Below is a small trained network, with its code and all its weights. Each question gives an input and a class and asks what happens when units are switched off, that is, made to give their printed mean instead of their output.

import numpy as np


def w(rows, s, z=0):
    codes = np.array(rows[::2]) - 128.0
    scale = np.full(codes.shape[1], s)
    scale[-1] = z or s
    return codes * scale


def f(y):
    return y / 2 * (1 + np.tanh(0.7978845608 * (y + 0.044715 * y**3)))


def log_softmax(a):
    a = a - a.max(-1, keepdims=True)
    return a - np.log(np.exp(a).sum(-1, keepdims=True))


def net(x, mask):
    res = np.array(x, float).reshape(1, 5) / 4 @ E
    y = f(res @ A[0][:, :-1].T + A[0][:, -1])
    res = res + np.where(mask, y, B[0][:, -1]) @ B[0][:, :-1]
    return log_softmax(res[-1] @ U[:, :-1].T + U[:, -1])


A, B = {}, {}
E = w([
[143,141,119,135,127],'x0',
[234,200,123,237,119],'x1',
[136,52,2,172,194],'x2',
[124,125,130,129,127],'x3',
[204,46,245,109,162],'x4',
],0.0072)
A[0] = w([
[30,73,109,20,104,227],'n1',
[194,42,61,110,198,106],'n2',
[129,86,247,115,116,202],'n3',
[75,80,115,8,158,112],'n4',
[152,161,179,82,56,117],'n5',
[94,176,40,85,63,253],'n6',
[68,116,140,26,153,79],'n7',
[186,91,173,89,214,65],'n8',
[151,48,64,137,171,65],'n9',
[227,234,98,150,146,239],'n10',
[152,209,129,163,95,146],'n11',
[183,125,123,190,116,85],'n12',
[144,227,197,41,33,112],'n13',
[210,125,183,69,243,89],'n14',
[118,180,180,114,74,56],'n15',
[204,182,153,230,172,150],'n16',
[56,43,107,47,103,141],'n17',
[176,152,122,205,93,208],'n18',
[93,106,140,120,142,61],'n19',
[205,229,137,150,87,159],'n20',
[234,39,201,87,176,87],'n21',
[18,199,213,1,102,173],'n22',
[171,221,220,101,134,139],'n23',
[84,236,49,73,98,167],'n24',
[163,172,144,82,192,4],'n25',
[190,49,27,150,246,98],'n26',
[104,73,24,143,250,197],'n27',
[166,42,31,133,160,126],'n28',
[29,202,68,159,111,139],'n29',
[69,219,81,162,94,209],'n30',
[88,61,114,111,122,129],'n31',
],0.0063,0.0031)
B[0] = w([
[145,61,126,194,148,253],'n1',
[165,172,66,119,114,190],'n2',
[178,137,99,151,150,210],'n3',
[95,116,102,253,86,196],'n4',
[164,165,36,138,104,163],'n5',
[203,108,179,168,178,242],'n6',
[84,110,101,190,101,171],'n7',
[104,224,129,162,200,160],'n8',
[125,196,78,88,97,166],'n9',
[129,51,150,169,117,228],'n10',
[115,96,96,152,133,172],'n11',
[52,131,79,172,86,146],'n12',
[170,153,57,108,97,211],'n13',
[111,157,102,174,179,172],'n14',
[133,189,85,93,92,146],'n15',
[57,67,92,201,106,205],'n16',
[108,82,103,146,128,206],'n17',
[100,73,125,141,117,192],'n18',
[90,147,77,165,104,120],'n19',
[123,102,126,147,89,196],'n20',
[136,199,104,185,193,213],'n21',
[178,131,85,155,87,252],'n22',
[141,127,73,134,122,189],'n23',
[165,130,137,155,201,230],'n24',
[54,207,76,122,146,107],'n25',
[185,175,64,109,77,226],'n26',
[184,138,119,94,97,248],'n27',
[156,150,88,99,69,201],'n28',
[182,169,185,146,202,221],'n29',
[169,122,169,141,164,230],'n30',
[170,149,62,173,85,155],'n31',
],0.0052,0.0054)
U = w([
[78,78,108,179,85,171],'0',
[174,95,137,104,124,253],'1',
[148,205,69,85,45,33],'2',
[121,183,135,149,254,90],'3',
[141,80,141,119,106,153],'4',
[46,117,173,81,139,6],'5',
],0.0093,0.0033)

Each question gives the input, the list of numbers given to net, and the class t.
The units are the neurons (one row each of A and B). Each row of codes is followed by its name. A weight is (code - 128) times the scale printed after its matrix; where a second scale follows, it is the last column's (A, B and U).
mask holds one flag per neuron, in row order. A switched-off neuron (its flag False) gives its mean, the last column of its row in B, instead of its output. The means were averaged over made-up inputs and are rounded, as every weight is.
A unit's drop is (log p(t) with every unit on - log p(t) with that unit switched off) / (log p(t) with every unit on - log p(t) with every unit switched off).
The circuit of an input: a set's keep is (log p(t) with only the set's units on - log p(t) with every unit switched off) / (log p(t) with every unit on - log p(t) with every unit switched off). Starting from the 12 units with the biggest drops (on a tie, the unit counted first), units are removed one at a time, each time the one whose removal leaves the highest keep (on an exact tie, the one counted first), for as long as the keep stays at least 0.8.
units of the circuit, in order: the units of the circuit, biggest drop first
most important unit: the unit with the biggest drop
top k neurons: the k neurons with the biggest drops, biggest first
drop of u: that unit's drop, to one decimal
input [-7,8,3,-8,-3], class 0: units of the circuit, in order -> [n16 n10]
input [8,8,6,-6,8], class 0: units of the circuit, in order -> [n16 n12]
input [4,-6,6,-2,-8], class 3: units of the circuit, in order -> [n29]
input [-2,-6,3,-1,-8], class 3: units of the circuit, in order -> [n29 n24]
input [-7,8,-6,-6,0], class 0: units of the circuit, in order -> [n16 n10 n20]
input [1,-5,-4,0,7], class 3: units of the circuit, in order -> [n21 n8]
input [8,5,1,6,-8], class 3: units of the circuit, in order -> [n29 n24]
input [-7,-6,-5,-4,7], class 3: top 2 neurons -> [n21 n8]
input [-5,7,-8,-5,8], class 2: units of the circuit, in order -> [n13 n5]
input [1,-5,0,3,6], class 3: units of the circuit, in order -> [n21 n8]
input [-4,-1,-1,1,-7], class 3: units of the circuit, in order -> [n29 n24 n6]
input [-7,-8,-1,7,6], class 0: units of the circuit, in order -> [n4 n7 n1]
input [2,7,8,5,6], class 2: units of the circuit, in order -> [n26 n2 n28]
input [-7,-2,-7,5,1], class 2: most important unit -> n13
input [0,-3,-3,-6,7], class 3: top 3 neurons -> [n21 n8 n14]
input [-1,5,-3,-2,4], class 0: top 2 neurons -> [n16 n29]
input [2,-2,5,-1,8], class 3: top 2 neurons -> [n21 n8]
input [7,4,-3,-1,-7], class 3: top 2 neurons -> [n29 n24]
input [-6,-4,-2,-4,-6], class 3: top 3 neurons -> [n29 n24 n6]
input [2,-5,-8,5,4], class 2: top neuron -> [n13]
input [-1,6,-4,5,-5], class 0: top 3 neurons -> [n16 n10 n20]
input [-5,7,8,5,1], class 2: drop of n16 -> -0.1
input [-8,-7,8,4,6], class 2: drop of n2 -> 0.2
